Below are the code and all the weights of a small trained network. Each question names an input and a class and asks about switching units off, where a switched-off unit gives its printed mean instead of its output.

import numpy as np


def w(rows, s, z=0):
    codes = np.array(rows[::2]) - 128.0
    scale = np.full(codes.shape[1], s)
    scale[-1] = z or s
    return codes * scale


def f(y):
    return np.maximum(y, 0)


def log_softmax(a):
    a = a - a.max(-1, keepdims=True)
    return a - np.log(np.exp(a).sum(-1, keepdims=True))


def net(x, mask):
    res = np.array(x, float).reshape(1, 7) / 4 @ E
    y = f(res @ A[0][:, :-1].T + A[0][:, -1])
    res = res + np.where(mask, y, B[0][:, -1]) @ B[0][:, :-1]
    return log_softmax(res[-1] @ U[:, :-1].T + U[:, -1])


A, B = {}, {}
E = w([
[152,164,163,127,115,154,160,166,114,91,122,155],'x0',
[94,114,128,125,34,118,87,93,44,143,95,134],'x1',
[111,92,79,156,200,134,155,42,53,80,125,112],'x2',
[92,163,132,89,98,183,96,147,68,220,162,148],'x3',
[109,86,146,173,165,171,71,149,98,143,107,110],'x4',
[9,142,168,135,124,85,79,141,193,91,90,136],'x5',
[211,78,101,78,164,123,100,160,177,165,187,112],'x6',
],0.011)
A[0] = w([
[89,99,163,144,139,138,59,209,213,109,119,147,157],'n1',
[254,156,155,53,89,178,178,221,160,124,149,150,182],'n2',
[99,207,115,192,50,127,217,81,84,121,107,204,164],'n3',
[117,125,147,181,196,169,187,86,144,46,133,97,137],'n4',
[72,201,80,72,61,82,84,114,185,134,135,160,254],'n5',
[184,93,76,118,172,117,165,106,209,133,136,134,145],'n6',
[170,119,96,112,167,189,138,97,93,182,154,117,166],'n7',
[120,118,56,106,132,181,179,116,41,141,127,168,129],'n8',
[146,128,85,70,167,116,101,110,168,145,168,109,165],'n9',
],0.0095,0.0063)
B[0] = w([
[105,182,150,193,247,176,84,168,120,111,209,95,219],'n1',
[254,104,138,42,184,114,80,165,155,76,36,170,253],'n2',
[137,108,164,103,110,158,106,224,193,151,112,197,218],'n3',
[122,146,129,172,174,122,117,174,163,39,188,218,208],'n4',
[52,207,208,96,97,100,130,158,110,130,155,102,232],'n5',
[130,67,91,94,165,18,156,105,182,57,116,67,217],'n6',
[147,163,87,199,184,164,96,90,115,98,212,126,215],'n7',
[129,160,156,117,86,161,60,108,141,109,202,125,201],'n8',
[161,104,126,127,161,84,90,144,132,70,175,132,200],'n9',
],0.01,0.015)
U = w([
[141,65,51,255,122,97,172,105,148,125,171,80,46],'0',
[82,108,179,117,37,67,161,42,105,123,127,84,99],'1',
[94,139,115,143,89,111,210,89,124,162,103,158,16],'2',
[188,80,55,112,81,211,87,52,11,156,159,134,53],'3',
[82,200,168,202,108,141,103,130,82,126,203,60,255],'4',
[64,142,203,74,23,137,117,151,138,229,54,118,37],'5',
[172,75,125,71,127,13,161,125,162,85,59,84,128],'6',
[150,138,156,142,137,130,91,181,176,117,145,209,231],'7',
],0.0083,0.0026)

Each question gives the input, the list of numbers given to net, and the class t.
The units are the neurons (one row each of A and B). Each row of codes is followed by its name. A weight is (code - 128) times the scale printed after its matrix; where a second scale follows, it is the last column's (A, B and U).
mask holds one flag per neuron, in row order. A switched-off neuron (its flag False) gives its mean, the last column of its row in B, instead of its output. The means were averaged over made-up inputs and are rounded, as every weight is.
A unit's drop is (log p(t) with every unit on - log p(t) with that unit switched off) / (log p(t) with every unit on - log p(t) with every unit switched off).
The circuit of an input: a set's keep is (log p(t) with only the set's units on - log p(t) with every unit switched off) / (log p(t) with every unit on - log p(t) with every unit switched off). Starting from all 9 units, units are removed one at a time, each time the one whose removal leaves the highest keep (on an exact tie, the one counted first), for as long as the keep stays at least 0.8.
circuit, biggest first: the units of the circuit, biggest drop first
most important unit: the unit with the biggest drop
top k neurons: the k neurons with the biggest drops, biggest first
drop when u is switched off: that unit's drop, to one decimal
input [3,-4,-4,-2,2,7,-7], class 4: top 3 neurons => n2, n1, n5
input [4,8,5,4,8,-4,-6], class 3: circuit, biggest first => n5
input [-1,-3,7,2,-5,-4,5], class 0: circuit, biggest first => n7, n6
input [1,-8,-7,8,3,-8,8], class 6: top 2 neurons => n2, n6
input [-3,0,-4,2,4,-2,0], class 4: circuit, biggest first => n3, n2
input [-6,2,3,-5,-3,3,2], class 6: top 2 neurons => n7, n1
input [3,1,-6,6,-1,5,-4], class 5: circuit, biggest first => n7, n5
input [-5,-8,6,6,-4,-2,5], class 0: circuit, biggest first => n7, n6
input [3,7,-8,-2,-1,-6,2], class 6: circuit, biggest first => n2, n1
input [-3,8,1,0,3,-7,-3], class 3: circuit, biggest first => n5, n4
input [5,-2,1,4,5,6,-4], class 4: top 2 neurons => n2, n1
input [-3,4,5,4,0,-4,-4], class 3: top 2 neurons => n5, n1
input [-2,-4,7,-1,8,1,3], class 0: circuit, biggest first => n2, n5
input [5,-2,6,-6,5,-4,2], class 0: top 2 neurons => n2, n3
input [3,3,8,8,-7,-4,-8], class 7: circuit, biggest first => n3
input [-6,0,-7,-6,4,4,3], class 4: circuit, biggest first => n1, n2
input [-8,-7,0,4,1,0,-6], class 4: top 2 neurons => n2, n3
input [3,8,-2,-5,6,2,6], class 4: top 2 neurons => n2, n3
input [-6,-8,3,4,1,-8,-5], class 0: top 2 neurons => n5, n1
input [0,-8,-5,-7,1,-3,3], class 6: most important unit => n6
input [7,-4,-7,-8,-1,7,8], class 6: top 2 neurons => n6, n2
input [-6,6,2,-2,3,7,0], class 4: drop when n6 is switched off => 0.0
input [-6,6,5,-2,-3,5,3], class 1: drop when n2 is switched off => 0.3
input [6,6,-2,-4,-7,4,0], class 5: drop when n4 is switched off => 0.1
input [-2,-7,2,8,3,0,-4], class 4: drop when n2 is switched off => 0.6
